Here is a tiny trained network, its code and every weight. The questions are about switching its units off for an input and a target symbol, where a switched-off unit gives its printed mean instead of its output.

import numpy as np


def w(rows, s, z=0):
    codes = np.array(rows[::2]) - 128.0
    scale = np.full(codes.shape[1], s)
    scale[-1] = z or s
    return codes * scale


def f(y):
    return np.maximum(y, 0)


def softmax(a):
    e = np.exp(a - a.max(-1, keepdims=True))
    return e / e.sum(-1, keepdims=True)


def log_softmax(a):
    a = a - a.max(-1, keepdims=True)
    return a - np.log(np.exp(a).sum(-1, keepdims=True))


def net(x, mask):
    ids = ['αβγδεζηθλμξστφψω'.index(c) for c in x.split()]
    T = len(ids)
    res = E[ids] + P[:T]
    q, k, v = (res @ M[0].T for M in (Q, K, V))
    z = softmax(np.where(np.tri(T) > 0, q @ k.T / 3**0.5, -1e9)) @ v
    res = res + np.where(mask[0], z, O[0][:, -1]) @ O[0][:, :-1]
    y = f(res @ A[0][:, :-1].T + A[0][:, -1])
    res = res + np.where(mask[1:25], y, B[0][:, -1]) @ B[0][:, :-1]
    return log_softmax(res[-1] @ U[:, :-1].T + U[:, -1])


Q, K, V, O, A, B = {}, {}, {}, {}, {}, {}
E = w([
[148,106,178],'α',
[133,90,128],'β',
[187,127,254],'γ',
[109,126,207],'δ',
[125,135,182],'ε',
[207,191,222],'ζ',
[124,70,139],'η',
[19,122,130],'θ',
[224,109,86],'λ',
[136,122,170],'μ',
[107,157,185],'ξ',
[123,192,102],'σ',
[131,70,37],'τ',
[135,111,181],'φ',
[121,135,183],'ψ',
[141,134,76],'ω',
],0.016)
P = w([
[13,243,255],'0',
[162,126,157],'1',
[156,127,157],'2',
[154,129,153],'3',
[148,120,151],'4',
[150,120,148],'5',
[145,125,143],'6',
[142,127,143],'7',
[146,132,140],'8',
[140,131,141],'9',
],0.0061)
Q[0] = w([
[131,129,251],'head 0',
[133,64,58],'head 0',
[154,171,170],'head 0',
],0.022)
K[0] = w([
[56,201,253],'head 0',
[223,7,113],'head 0',
[95,250,140],'head 0',
],0.014)
V[0] = w([
[29,143,144],'head 0',
[116,253,47],'head 0',
[53,104,183],'head 0',
],0.011)
O[0] = w([
[94,234,110,254],'head 0',
[229,169,12,173],'head 0',
[41,210,156,254],'head 0',
],0.011,0.0052)
A[0] = w([
[141,154,177,130],'neuron 0',
[99,143,90,21],'neuron 1',
[86,130,33,116],'neuron 2',
[82,134,17,139],'neuron 3',
[148,158,169,36],'neuron 4',
[101,91,10,59],'neuron 5',
[193,144,158,87],'neuron 6',
[184,99,193,146],'neuron 7',
[84,156,123,56],'neuron 8',
[187,161,181,2],'neuron 9',
[177,75,84,81],'neuron 10',
[90,109,118,54],'neuron 11',
[117,123,113,89],'neuron 12',
[32,96,13,105],'neuron 13',
[115,63,94,145],'neuron 14',
[107,154,44,178],'neuron 15',
[81,65,95,172],'neuron 16',
[65,89,98,200],'neuron 17',
[41,92,12,95],'neuron 18',
[138,170,130,156],'neuron 19',
[79,100,110,63],'neuron 20',
[148,161,100,42],'neuron 21',
[172,74,123,42],'neuron 22',
[62,144,70,78],'neuron 23',
],0.011,0.0058)
B[0] = w([
[128,159,91,231],'neuron 0',
[104,153,176,141],'neuron 1',
[103,105,170,175],'neuron 2',
[118,69,187,196],'neuron 3',
[174,57,98,179],'neuron 4',
[117,113,31,157],'neuron 5',
[68,105,122,168],'neuron 6',
[141,161,82,172],'neuron 7',
[151,64,142,206],'neuron 8',
[104,3,159,160],'neuron 9',
[108,160,195,160],'neuron 10',
[139,147,140,134],'neuron 11',
[128,121,123,128],'neuron 12',
[49,212,96,145],'neuron 13',
[173,106,117,152],'neuron 14',
[222,165,145,233],'neuron 15',
[180,98,76,154],'neuron 16',
[72,101,182,164],'neuron 17',
[71,155,48,143],'neuron 18',
[119,153,97,255],'neuron 19',
[134,155,164,137],'neuron 20',
[68,100,153,176],'neuron 21',
[80,171,161,148],'neuron 22',
[157,63,84,182],'neuron 23',
],0.028,0.0082)
U = w([
[178,52,138,3],'α',
[117,125,91,116],'β',
[110,2,100,134],'γ',
[101,93,148,129],'δ',
[121,117,87,110],'ε',
[106,186,104,217],'ζ',
[84,81,218,101],'η',
[93,140,130,129],'θ',
[82,197,162,183],'λ',
[47,125,145,136],'μ',
[197,155,41,137],'ξ',
[189,106,231,170],'σ',
[85,171,64,108],'τ',
[106,128,129,91],'φ',
[95,115,147,152],'ψ',
[105,123,124,112],'ω',
],0.0089,0.0049)

Each question gives the input, a string of symbols that net reads in full, and the target symbol t.
The units are the heads (3 rows each of Q, K, V and O) and the neurons (one row each of A and B). Each row of codes is followed by its name. A weight is (code - 128) times the scale printed after its matrix; where a second scale follows, it is the last column's (O, A, B and U).
mask holds one flag per unit, heads first, then neurons. A switched-off unit (its flag False) gives its mean, the last column of its rows in O or B, instead of its output. The means were averaged over made-up inputs and are rounded, as every weight is.
A unit's drop is (log p(t) with every unit on - log p(t) with that unit switched off) / (log p(t) with every unit on - log p(t) with every unit switched off).
The circuit of an input: a set's keep is (log p(t) with only the set's units on - log p(t) with every unit switched off) / (log p(t) with every unit on - log p(t) with every unit switched off). Starting from the 12 units with the biggest drops (on a tie, the unit counted first), units are removed one at a time, each time the one whose removal leaves the highest keep (on an exact tie, the one counted first), for as long as the keep stays at least 0.8.
circuit, biggest first: the units of the circuit, biggest drop first
unit that matters most: the unit with the biggest drop
top k neurons: the k neurons with the biggest drops, biggest first
drop of u: that unit's drop, to one decimal
input ε ε δ σ β η η ζ, target γ: unit that matters most => neuron 9
input σ σ ψ, target σ: top 2 neurons => neuron 15; neuron 3
input σ ξ η α, target σ: circuit, biggest first => head 0; neuron 15; neuron 3; neuron 0
input θ ε ζ τ μ ψ ξ ξ, target α: circuit, biggest first => head 0; neuron 23; neuron 8; neuron 15
input δ σ δ, target γ: circuit, biggest first => head 0; neuron 8; neuron 4; neuron 23
input θ ξ τ ξ, target α: top 4 neurons => neuron 8; neuron 23; neuron 15; neuron 3
input ξ η λ, target λ: circuit, biggest first => neuron 10; neuron 22; neuron 7; head 0
input σ η η ξ ζ ξ φ, target σ: top 2 neurons => neuron 15; neuron 3
input δ ζ ξ ζ δ, target γ: circuit, biggest first => head 0; neuron 8; neuron 23; neuron 4
input σ ξ μ, target σ: circuit, biggest first => head 0; neuron 15; neuron 3; neuron 2
input θ ε ξ ε ψ, target α: circuit, biggest first => head 0; neuron 8; neuron 23; neuron 15
input σ δ δ η ξ η γ, target γ: top 2 neurons => neuron 9; neuron 6
input β ψ ξ ε ζ ω θ ζ γ, target γ: top 3 neurons => neuron 9; neuron 15; neuron 4
input δ σ ξ ζ ξ ξ, target γ: top 4 neurons => neuron 8; neuron 23; neuron 15; neuron 4
input ζ η θ ξ ξ ξ δ β ζ θ, target μ: top 3 neurons => neuron 13; neuron 17; neuron 18
input ξ σ η β τ, target τ: drop of neuron 13 => 1.1
input ξ η ζ ξ ξ λ σ, target σ: drop of neuron 3 => 0.4
input σ σ ξ ξ ξ, target σ: drop of neuron 2 => 0.1
